[140 149 139 121 118] → 139, 149

[[120 112 147 112 128]
 [131 130 143 142 124]
 [130 144 100 120 140]] → 143, 147

[135 125 106 109 140 151 131] → 109, 151

[[113 116 130 132 120]
 [137 113 107 120 129]
 [138 136 125 120 142]] → 107, 142

[134 130 137 130 127 152 103] → 130, 152

[104 142 151 121 146 150 102] → 121, 151

[130 113 119 117 125 123  99] → 117, 130
---
[102 144 149 132 131] | 149

[[114 133 135 106 140 136]
 [115 128 148 110 136 128]
 [117 130 138 114 131 151]] | 106

[134 138 107 125 121] | 107

[ 98 138 128 106] | 138

[152 102 103 100 108] | 103

[151 148 136 129 137] | 136

[134 103 153 110 147] | 153

[133 130 124 151 127 124] | 151

[115 133  98 119] | 133
---
[[127 130 130 131 124 130 131]
 [126 121 129 124 132 125 128]
 [135 151 125 136 123 132 123]] >> 130

[[126 138 125 138 127 117 101]
 [123 124 133 120 131 141 147]
 [128 134 129 134 130 121 116]] >> 117

[[131 121 114 105]
 [131 134 129 119]
 [131 126 122 107]] >> 114

[[125 128 130 116]
 [128 128 100 116]
 [133 152 130 116]] >> 130

[[145 111 115 118 119 124]
 [113 138 151 147 133 132]
 [106 135 148 142 130 133]] >> 119

[[135 128 153 137 105 104]
 [117 124 107 119 144 149]
 [143 121 117 133 138 132]] >> 105

[[152 155 104 121 134]
 [102 138 153 144 156]
 [135 156 144 102 129]] >> 121

[[128 132 140 153 151 135]
 [131 131 131 147 128 128]
 [128 134 151 139 128 128]] >> 151

[[128 121 129 135 133 132 132]
 [138 153 129 128 144 127 128]
 [128 127 127 136 138 132 132]] >> 132

[[108 114 147 157 121]
 [108 135 148 139 143]
 [119 130 144 147 128]] >> 157
---
[105 151 111 140] Answer: 111
[154 138 109 123 146 150 115] Answer: 109
[153 122 119 139] Answer: 119
[125 156 129 111 146 128 115] Answer: 129
[124 131 154 138 136 120 136] Answer: 154
[122 115 149 110] Answer: 149
[157 109 134 118 151] Answer: 134
[119 116 105 134] Answer: 105
[114 103 139 112] Answer: 139
---
Q:
[[123 135 111 121 152 119]
 [135 131 129 122 127 131]
 [128 130 129 122 127 131]]
A: 122

Q:
[[119 126 122 103]
 [151 128 127 108]]
A: 126

Q:
[[109 115 147 153 148]
 [119 125 124 138 119]]
A: 147

Q:
[[128 128 130 144 149 149 149]
 [133 146 150 149 149 149 149]]
A: 149

Q:
[[127 125 122 121 133 140 136]
 [129 133 108 133 103 150 111]]
A: 133

Q:
[[111 145 102 132 132 143]
 [105 129 110 137 125 124]
 [117 106 128 111 141 137]]
A: 137

Q:
[[124 130 127 115]
 [101 133 136 118]]
A: 130
---
[[148  99 111 136]
 [107 152 120 113]
 [143 110 126 108]] → 152, 148

[119 105 137 123 120 126] → 137, 126

[[104 118 104 157]
 [116 117 108 105]] → 157, 118

[131 135 144 104] → 144, 135

[120 100 158 121] → 158, 121

[154 134 138 151] → 154, 151
---
[[137 109 116 120 142]
 [118 133 149 109 112]
 [105 125 122 119 134]] >> 125

[[139 130 130 114 114 128]
 [136 111 138 141 117 122]
 [126 130 139 127 100 137]] >> 130

[[122 135 126 130 137]
 [153 129 138 103 130]
 [149 109 129 121 147]] >> 109

[[127 102 119 135]
 [123 123 135 125]
 [131 122 122 128]] >> 122

[[130 133 130 127 128 129]
 [144 117 117 126 123 149]
 [134 126 124 138 115 126]] >> 126

[[104 131 126 141 137]
 [127 123 128 135 126]
 [124 139 120 119 119]] >> 139

[[139  98 143 146]
 [113 133 116 140]
 [108 145 122 133]] >> 145

[[122 125 144 142]
 [115 131 104 129]
 [124 118 130 144]] >> 118

[[121 142 123 125]
 [117 119 117 105]
 [134 145 125 130]] >> 145
---
[[131 141 132 130 126]
 [124 102 128 125 133]
 [139 148 118 137 118]] Answer: 126

[[131 122 149 128]
 [131 141 115 141]
 [125 120 138 112]] Answer: 128

[[123 127 123 135 143]
 [146 144 123 125 119]
 [106 121 119 117 125]] Answer: 143

[[136 129 154 112]
 [127 137 129 114]
 [144 128 128 134]] Answer: 112

[[138 121 119 128 124 138 125]
 [115 129 114 156 122 142 125]
 [150 119 150 121 151 111 129]] Answer: 125

[[129 139 136 138]
 [136 124 113 130]
 [107 150 114 103]] Answer: 138

[[110 139 138 143 105]
 [116 132 125 147 114]
 [145 125 146 121 114]] Answer: 105

[[109 128 117 104 128 128 125]
 [121 146 153 128 106 145 128]
 [125 129 146 141 103 153 127]] Answer: 125
---
[120 104 127 132 119 115 121] Answer: 127
[150 141 107 123 121 135] Answer: 107
[152 144 117 114 148 128 111] Answer: 117
[120 143 135 151 145 137] Answer: 135
[120 153 142 114 121 121 108] Answer: 142
[118 113 115 107 125 121] Answer: 115
[138 122 113 137 137 149] Answer: 113
---
[114 100 130 139 126] out 126

[[131 132 130 132 123 133 116]
 [125 115 138 133 124 144 119]
 [132 147 122 140 158 127 105]] out 131

[151 130 112 134 129] out 130

[134 114 126 135 103] out 126

[123 155 147 110 142] out 142

[117 122 149 126 114] out 122
---
[[114 119 111 130 147 109]
 [113 101 116 133 106 105]] | 106

[[138 113 117 124 130 133]
 [131 129 102 130 132 139]
 [120 151 107 137 130 137]] | 132

[[144 148 142 120 116 125 145]
 [106 147 104 123 154 126 127]] | 126

[[129 115 117 114]
 [117 122 153 133]
 [121 130 125 131]] | 153

[[142 152 141 139 132]
 [137 149 141 146 135]] | 146

[[133 105 144 119]
 [109 114 127 117]
 [111 112 130 117]] | 127

[[141 123 129 156]
 [121 132 135 134]
 [128 140 104 118]] | 135

[[122 118 122 126]
 [125 102 137 118]] | 137
---
[[130 116 129 111 122 134 126]
 [136 129 125 112 145  99 143]
 [133 122 127 110 132 118 134]] --> 133

[[122 133 136 130 120 152 125]
 [115 117 122 126 143 131 139]
 [110 113 131 139 118 122 118]] --> 110

[[118 129 123 138 131 142]
 [126 107 133 130 117 132]
 [128 107 133 117 132 133]] --> 128

[[129 121 145 125]
 [137 136 136 127]
 [127 150 124 117]] --> 127

[[135 115 123 119 121 122 117]
 [141 128 125 135 129 107 124]
 [112 139 127 153 118 126 123]] --> 112

[[133 126 138 119 136 152]
 [130 122 134 133 123 140]
 [117 142 107 131 110 143]] --> 117
---
[149 155  98 111 157] >> 149
[133 137 114 117 106 129 127] >> 133
[101 154 103 110] >> 101
[132 146 151 142] >> 132
[147 140 143 137 106 149 142] >> 147
[154 127 129 119] >> 154
[152 145 133 132 135 132] >> 152
[138 133 145 122 150] >> 138
